Below are the code and all the weights of a small trained network. Each question names an input and a class and asks about switching units off, where a switched-off unit gives its printed mean instead of its output.

import numpy as np


def w(rows, s, z=0):
    codes = np.array(rows[::2]) - 128.0
    scale = np.full(codes.shape[1], s)
    scale[-1] = z or s
    return codes * scale


def f(y):
    return y / 2 * (1 + np.tanh(0.7978845608 * (y + 0.044715 * y**3)))


def log_softmax(a):
    a = a - a.max(-1, keepdims=True)
    return a - np.log(np.exp(a).sum(-1, keepdims=True))


def net(x, mask):
    res = np.array(x, float).reshape(1, 6) / 4 @ E
    y = f(res @ A[0][:, :-1].T + A[0][:, -1])
    res = res + np.where(mask, y, B[0][:, -1]) @ B[0][:, :-1]
    return log_softmax(res[-1] @ U[:, :-1].T + U[:, -1])


A, B = {}, {}
E = w([
[123,12,105],'x0',
[124,254,72],'x1',
[137,149,71],'x2',
[68,167,209],'x3',
[18,170,15],'x4',
[139,110,158],'x5',
],0.008)
A[0] = w([
[168,36,93,200],'neuron 1',
[134,25,146,229],'neuron 2',
[151,128,184,4],'neuron 3',
[176,190,167,250],'neuron 4',
[144,151,63,2],'neuron 5',
[73,189,1,209],'neuron 6',
[187,173,150,190],'neuron 7',
],0.01,0.0039)
B[0] = w([
[221,95,164,191],'neuron 1',
[123,63,82,203],'neuron 2',
[22,192,167,136],'neuron 3',
[163,162,129,198],'neuron 4',
[50,159,117,142],'neuron 5',
[155,141,12,255],'neuron 6',
[181,186,205,172],'neuron 7',
],0.011,0.0099)
U = w([
[29,88,168,242],'0',
[184,155,207,69],'1',
[121,114,161,16],'2',
[110,120,133,6],'3',
[82,126,136,20],'4',
[150,151,23,167],'5',
[246,39,143,194],'6',
[182,196,158,159],'7',
],0.014,0.011)

Each question gives the input, the list of numbers given to net, and the class t.
The units are the neurons (one row each of A and B). Each row of codes is followed by its name. A weight is (code - 128) times the scale printed after its matrix; where a second scale follows, it is the last column's (A, B and U).
mask holds one flag per neuron, in row order. A switched-off neuron (its flag False) gives its mean, the last column of its row in B, instead of its output. The means were averaged over made-up inputs and are rounded, as every weight is.
A unit's drop is (log p(t) with every unit on - log p(t) with that unit switched off) / (log p(t) with every unit on - log p(t) with every unit switched off).
The circuit of an input: a set's keep is (log p(t) with only the set's units on - log p(t) with every unit switched off) / (log p(t) with every unit on - log p(t) with every unit switched off). Starting from all 7 units, units are removed one at a time, each time the one whose removal leaves the highest keep (on an exact tie, the one counted first), for as long as the keep stays at least 0.8.
units of the circuit, in order: the units of the circuit, biggest drop first
unit that matters most: the unit with the biggest drop
k most important neurons: the k neurons with the biggest drops, biggest first
drop when u is switched off: that unit's drop, to one decimal
input [-5,-2,4,-3,-5,7], class 7: units of the circuit, in order -> neuron 7; neuron 3
input [-2,-2,-4,4,0,6], class 0: unit that matters most -> neuron 1
input [-5,-3,1,6,2,-2], class 0: 3 most important neurons -> neuron 6; neuron 1; neuron 7
input [5,4,-1,6,-1,8], class 0: units of the circuit, in order -> neuron 6; neuron 1
input [-1,1,-6,4,0,-8], class 1: 3 most important neurons -> neuron 6; neuron 2; neuron 5
input [-1,4,-3,0,-6,-1], class 1: units of the circuit, in order -> neuron 6; neuron 7
input [0,1,0,1,-2,-5], class 7: units of the circuit, in order -> neuron 6; neuron 2
input [-2,-2,-7,5,1,5], class 0: units of the circuit, in order -> neuron 1; neuron 6
input [8,8,5,7,-6,2], class 7: 2 most important neurons -> neuron 1; neuron 2
input [-7,2,-5,-2,-8,0], class 1: 2 most important neurons -> neuron 6; neuron 7
input [-5,-6,-1,7,-5,0], class 1: drop when neuron 7 is switched off -> 0.4
input [-7,5,-4,-7,-3,-2], class 7: drop when neuron 7 is switched off -> 0.4
input [-6,6,5,-8,-8,8], class 7: drop when neuron 6 is switched off -> -0.1
